Moves between points:
from | σ λ
Z52 | Z430 Z865
Z427 | Z619 Z758
Z712 | Z563 Z983
Z288 | Z527 Z408
Z866 | Z480 Z531
Z239 | Z216 Z575
Z116 | Z837 Z773
Z797 | Z427 Z605
Z344 | Z435 Z467
Z153 | Z471 Z315
Z10 | Z797 Z904
Z289 | Z323 Z551
Z605 | Z102 Z948
Z948 | Z52 Z110
Z432 | Z911 Z839
Z970 | Z955 Z147
Z102 | Z933 Z554
Z257 | Z955 Z592
Z839 | Z97 Z236
Z779 | Z100 Z435
Z540 | Z414 Z130
Z587 | Z362 Z52
Z657 | Z512 Z563
Z347 | Z100 Z50
Z865 | Z42 Z779
Z904 | Z554 Z758
Z85 | Z350 Z350
Z480 | Z239 Z804
Z435 | Z432 Z97
Z471 | Z153 Z158
Z522 | Z894 Z482
Z974 | Z340 Z826
Z742 | Z707 Z315
Z924 | Z871 Z654
Z316 | Z335 Z581
Z539 | Z742 Z196
Z482 | Z300 Z522
Z868 | Z482 Z427
Z671 | Z432 Z649
Z786 | Z477 Z909
Z362 | Z581 Z287
Z804 | Z575 Z838
Z826 | Z949 Z755
Z100 | Z110 Z430
Z871 | Z618 Z540
Z206 | Z236 Z176
Z949 | Z983 Z38
Z300 | Z42 Z539
Z38 | Z862 Z432
Z581 | Z512 Z50
Z858 | Z858 Z239
Z862 | Z826 Z347
Z512 | Z797 Z780
Z467 | Z206 Z572
Z50 | Z316 Z955
Z780 | Z671 Z563
Z220 | Z40 Z868
Z335 | Z347 Z858
Z707 | Z818 Z933
Z554 | Z496 Z797
Z42 | Z865 Z601
Z361 | Z858 Z480
Z232 | Z742 Z797
Z404 | Z38 Z84
Z894 | Z904 Z477
Z287 | Z904 Z110
Z477 | Z909 Z147
Z490 | Z592 Z527
Z563 | Z755 Z490
Z649 | Z839 Z206
Z619 | Z220 Z675
Z227 | Z618 Z289
Z430 | Z974 Z581
Z216 | Z361 Z866
Z130 | Z187 Z573
Z414 | Z924 Z477
Z572 | Z490 Z862
Z315 | Z933 Z102
Z187 | Z654 Z408
Z323 | Z909 Z654
Z813 | Z838 Z837
Z983 | Z490 Z288
Z97 | Z592 Z344
Z551 | Z471 Z894
Z756 | Z581 Z671
Z911 | Z657 Z97
Z350 | Z813 Z116
Z527 | Z404 Z858
Z837 | Z257 Z408
Z818 | Z601 Z232
Z236 | Z344 Z340
Z909 | Z227 Z153
Z573 | Z786 Z323
Z531 | Z84 Z551
Z122 | Z933 Z522
Z755 | Z38 Z38
Z408 | Z147 Z618
Z592 | Z712 Z404
Z147 | Z116 Z40
Z773 | Z40 Z871
Z679 | Z42 Z818
Z110 | Z865 Z619
Z933 | Z232 Z10
Z209 | Z196 Z707
Z84 | Z288 Z216
Z601 | Z209 Z797
Z496 | Z605 Z362
Z618 | Z323 Z414
Z575 | Z866 Z85
Z196 | Z427 Z679
Z158 | Z675 Z619
Z134 | Z948 Z482
Z340 | Z467 Z50
Z675 | Z196 Z209
Z955 | Z657 Z712
Z758 | Z587 Z948
Z176 | Z779 Z512
Z838 | Z85 Z970
Z40 | Z773 Z924
Z654 | Z540 Z477

In the rows, zero is written as 62.

The rows follow the links: the fewer symbols apart two points are, the more alike their rows tend to be.

Some points and rows for them; each showing differs a little:
Z540
58 65 83 45 61 87 88 69 45 76 31 70 55 6 85 59 73 65 79 33 87 64 41 69 44 55 55 83 71 28 51 34 52 88 60 68 101 50 73 86 49
Z316
51 85 46 102 65 69 81 66 86 62 100 51 63 75 67 88 74 36 75 53 47 69 41 27 71 75 34 58 39 70 78 86 85 41 63 83 37 76 88 32 31
Z573
54 66 81 45 52 81 81 72 47 82 38 73 54 3 74 70 76 82 71 43 95 65 48 63 44 54 64 86 81 37 41 27 66 96 53 59 103 56 70 74 39
Z477
49 67 85 41 59 81 80 73 42 82 35 73 53 8 76 62 75 71 77 41 89 68 46 62 42 56 62 85 70 39 49 28 59 97 55 64 104 52 64 82 46
Z206
67 51 59 81 35 53 52 63 74 75 89 94 74 91 52 62 48 68 64 75 90 42 53 100 100 80 85 57 68 48 45 77 109 46 73 52 75 70 107 37 79
Z42
91 42 35 56 83 48 28 33 70 36 51 62 99 97 71 46 66 49 85 84 53 67 56 70 35 72 80 57 71 44 68 102 31 56 49 53 33 62 85 73 77
Z712
41 61 66 71 59 85 89 85 56 44 80 42 44 69 42 88 50 52 30 46 17 46 77 81 89 57 45 59 69 77 50 64 34 24 65 60 33 37 18 80 47
Z85
63 62 94 44 64 54 64 56 50 74 46 50 36 58 82 23 41 48 53 55 71 67 86 62 73 46 46 28 29 74 97 36 68 55 92 77 79 68 46 62 120
Z122
69 77 45 53 66 25 24 45 38 56 50 87 63 82 32 46 58 86 45 97 48 57 81 46 31 64 88 76 63 84 60 43 39 92 44 52 60 56 19 55 37
Z707
80 47 43 43 66 29 19 44 46 42 44 74 74 94 37 42 51 86 42 95 52 56 86 74 43 63 97 63 81 75 51 61 34 77 47 40 48 54 24 68 69
Z361
62 35 54 44 58 52 62 63 94 65 62 9 61 39 72 74 79 86 54 62 77 97 68 21 62 43 40 44 63 83 66 69 102 68 57 44 63 100 62 47 83
Z531
61 36 57 34 55 56 63 67 86 64 51 19 55 24 63 78 83 102 47 65 81 94 71 29 60 38 54 54 78 81 53 56 94 82 52 38 71 95 51 54 71
Z605
56 103 47 85 68 32 42 56 48 69 76 93 53 89 36 57 55 60 61 80 43 53 69 26 37 73 69 71 31 93 81 47 60 81 56 79 54 62 36 35 17
Z350
62 66 96 49 66 61 65 56 44 75 48 58 37 62 83 20 37 44 58 49 66 63 81 73 71 47 44 36 26 71 99 39 57 52 94 79 79 59 43 70 117
Z858
61 38 49 53 61 62 71 64 100 56 67 2 62 37 73 88 85 79 49 57 64 96 63 21 64 45 32 43 66 83 66 78 94 62 57 47 50 96 63 49 71
Z755
42 58 53 75 59 87 88 87 64 39 85 39 56 70 45 100 63 52 39 47 19 51 62 71 85 60 49 65 78 72 43 79 38 26 57 53 24 39 32 76 38
Z554
55 105 52 78 65 34 39 59 43 72 75 92 52 84 31 55 53 64 54 82 41 52 73 25 41 68 73 72 32 94 75 40 61 85 57 77 63 61 28 31 20
Z239
66 36 59 41 58 52 62 61 95 65 58 12 55 38 74 65 76 85 47 65 78 99 75 23 66 43 40 36 59 84 73 66 101 69 61 48 66 98 64 46 92
Z471
68 41 54 32 54 48 43 59 58 64 39 69 72 33 50 65 77 111 53 75 87 73 63 58 38 58 87 81 94 61 32 42 71 105 37 31 88 66 46 64 46
Z110
72 80 37 87 83 55 51 43 75 53 72 68 85 90 78 57 76 28 98 68 47 67 39 34 30 81 56 66 40 55 89 93 48 58 55 83 39 68 103 49 41
Z813
60 68 98 51 64 62 69 58 44 76 49 58 33 60 81 21 39 43 55 50 62 64 83 75 72 47 45 34 27 68 97 38 55 51 94 80 78 58 40 72 116
Z480
67 38 63 42 57 47 59 57 92 66 55 17 54 39 76 60 74 84 51 65 86 97 76 29 66 45 40 37 58 85 76 60 104 69 66 51 67 99 62 47 98
Z983
42 58 59 67 60 83 90 86 62 38 72 27 48 57 47 98 62 57 35 42 21 56 71 67 80 53 43 61 79 77 46 69 35 33 56 54 28 41 22 82 41
Z949
43 58 52 71 62 89 89 85 61 36 80 34 58 64 46 99 64 51 36 47 20 53 64 67 78 61 45 64 79 71 45 78 31 27 57 52 24 39 32 80 36

Each walk starts at a row. The symbols on each line, taken left to right, move it on to the next point.
Answer with the point's row; about right is enough.
---
65 76 49 55 62 25 24 55 38 60 56 83 57 84 22 50 47 88 40 96 52 49 88 52 46 62 88 70 63 90 57 41 49 89 53 52 60 57 13 51 42
σ σ λ λ λ λ	66 87 42 69 68 26 22 48 42 60 70 96 63 104 32 46 50 65 51 90 40 51 79 47 40 74 87 69 46 90 72 53 48 81 51 67 48 59 26 43 36
λ λ σ λ σ λ	90 47 38 49 78 33 17 35 54 35 44 69 88 100 51 38 57 66 64 96 51 56 74 74 36 69 92 60 79 63 59 83 26 69 49 47 35 54 51 72 76
---
91 38 38 43 78 45 23 37 59 35 45 60 95 94 61 44 58 63 69 91 53 63 67 81 40 66 91 59 85 53 57 93 25 60 47 45 35 60 65 82 88
σ λ λ λ λ	63 94 39 90 83 51 52 43 64 59 76 79 75 91 69 57 73 31 91 65 41 68 48 18 28 77 57 66 28 66 93 77 51 69 51 90 45 67 77 44 27
σ λ λ λ λ λ σ λ σ	43 51 66 67 53 83 85 89 59 44 85 42 47 71 42 88 48 57 28 50 27 44 74 89 102 56 52 53 75 72 44 66 49 21 70 50 33 39 26 78 60
---
55 68 100 43 70 84 84 67 32 73 33 62 40 30 89 35 52 40 72 30 67 62 65 79 58 48 44 57 43 45 80 31 37 63 80 84 86 44 52 90 88
σ σ σ σ λ λ σ σ λ	44 42 54 61 60 83 89 85 76 37 74 16 53 50 49 102 69 71 29 46 30 66 70 61 84 51 43 58 85 81 43 72 53 35 56 44 30 57 26 76 47
λ λ λ λ λ λ σ	53 109 48 81 70 37 42 56 50 71 68 89 55 77 43 60 61 57 66 77 47 59 64 15 29 69 62 74 32 86 83 43 61 89 50 86 59 69 43 34 14
---
48 112 53 86 68 39 49 61 50 72 80 91 49 85 44 59 56 56 62 76 42 57 69 20 40 70 61 73 28 91 84 48 65 80 59 88 61 67 44 30 18
λ σ σ λ σ σ λ λ λ λ	49 84 52 107 60 72 81 73 83 63 102 63 59 84 62 88 63 28 72 48 42 53 45 48 83 80 41 59 41 65 75 86 79 28 69 86 39 69 92 35 36
σ λ σ σ λ λ σ σ λ	49 96 47 107 63 64 68 63 75 67 101 76 61 91 61 78 64 34 76 60 47 55 45 36 68 79 47 67 32 70 80 77 81 44 70 85 49 70 90 28 28
---
78 51 46 39 63 28 19 48 44 49 49 75 70 88 29 46 49 90 42 98 53 53 87 69 48 58 97 65 78 78 53 51 40 80 46 41 54 55 23 69 66
σ σ σ σ σ λ λ	84 43 42 40 73 33 17 45 47 43 45 73 83 97 40 42 49 77 53 97 51 55 80 76 41 62 97 61 81 68 54 73 29 71 47 41 42 58 40 75 75
λ σ λ σ λ σ σ λ σ σ	52 107 48 97 71 49 56 58 63 72 84 83 59 84 54 68 64 38 77 68 42 61 55 21 45 76 53 69 21 77 91 62 66 67 59 93 52 71 70 31 18
---
55 86 40 105 69 65 69 57 81 61 94 66 72 86 67 77 70 25 89 57 46 59 38 36 58 81 47 65 37 59 81 91 66 46 60 88 39 70 102 35 29
λ λ λ λ λ λ	44 49 63 52 60 88 94 85 69 44 60 11 45 32 60 95 72 72 34 36 34 74 71 54 71 43 35 57 81 76 48 60 45 46 55 47 42 55 21 84 53
λ λ σ λ λ λ σ σ σ σ	44 76 83 79 59 80 86 80 48 56 78 56 34 75 53 66 39 32 39 40 26 39 74 82 93 57 41 47 43 74 71 56 41 19 83 77 45 39 28 70 70
---
46 64 50 80 65 87 90 82 68 37 86 36 59 69 47 102 66 45 44 43 20 52 56 64 82 66 45 66 75 65 46 82 39 24 56 59 23 44 45 74 30
σ λ λ σ σ λ	41 61 60 77 52 82 85 87 56 41 88 50 48 78 34 95 51 52 32 48 21 42 72 84 95 64 52 62 74 73 45 70 46 21 64 54 31 38 27 72 42
σ λ σ σ λ σ σ	41 59 46 82 60 89 91 84 75 39 93 37 66 69 47 106 67 44 48 47 22 53 55 62 86 65 45 66 77 65 46 88 44 23 52 57 23 49 52 70 33
---
81 64 33 77 82 56 42 36 79 48 68 69 97 101 80 52 69 30 97 74 55 67 39 54 42 79 69 63 54 41 82 107 47 53 54 70 34 70 108 55 61
σ λ σ σ σ λ σ	57 103 44 95 78 53 56 49 65 65 81 77 66 84 66 61 69 33 86 65 45 63 45 18 34 77 49 68 24 70 93 73 61 66 57 92 47 71 81 37 23
σ λ σ σ λ λ σ σ σ	73 66 45 53 67 26 19 48 40 51 51 85 66 94 30 45 45 87 39 99 50 51 87 67 44 61 91 66 70 84 56 50 44 83 51 46 53 57 18 58 57
---
53 65 85 39 61 88 87 71 42 79 32 70 55 6 79 63 72 68 82 34 89 66 44 68 45 51 57 85 70 32 50 32 56 90 54 66 101 49 73 85 48
σ σ λ λ σ λ σ σ	63 66 94 43 74 86 83 61 37 69 30 60 53 35 99 32 54 35 86 29 69 62 54 81 48 53 48 61 50 29 80 43 31 63 77 82 82 42 68 97 90
σ λ λ σ λ λ λ λ σ λ	51 65 85 45 57 88 88 72 45 77 38 72 55 3 79 64 78 71 77 37 88 67 41 67 46 56 58 84 73 33 49 29 56 91 56 62 107 47 69 83 46
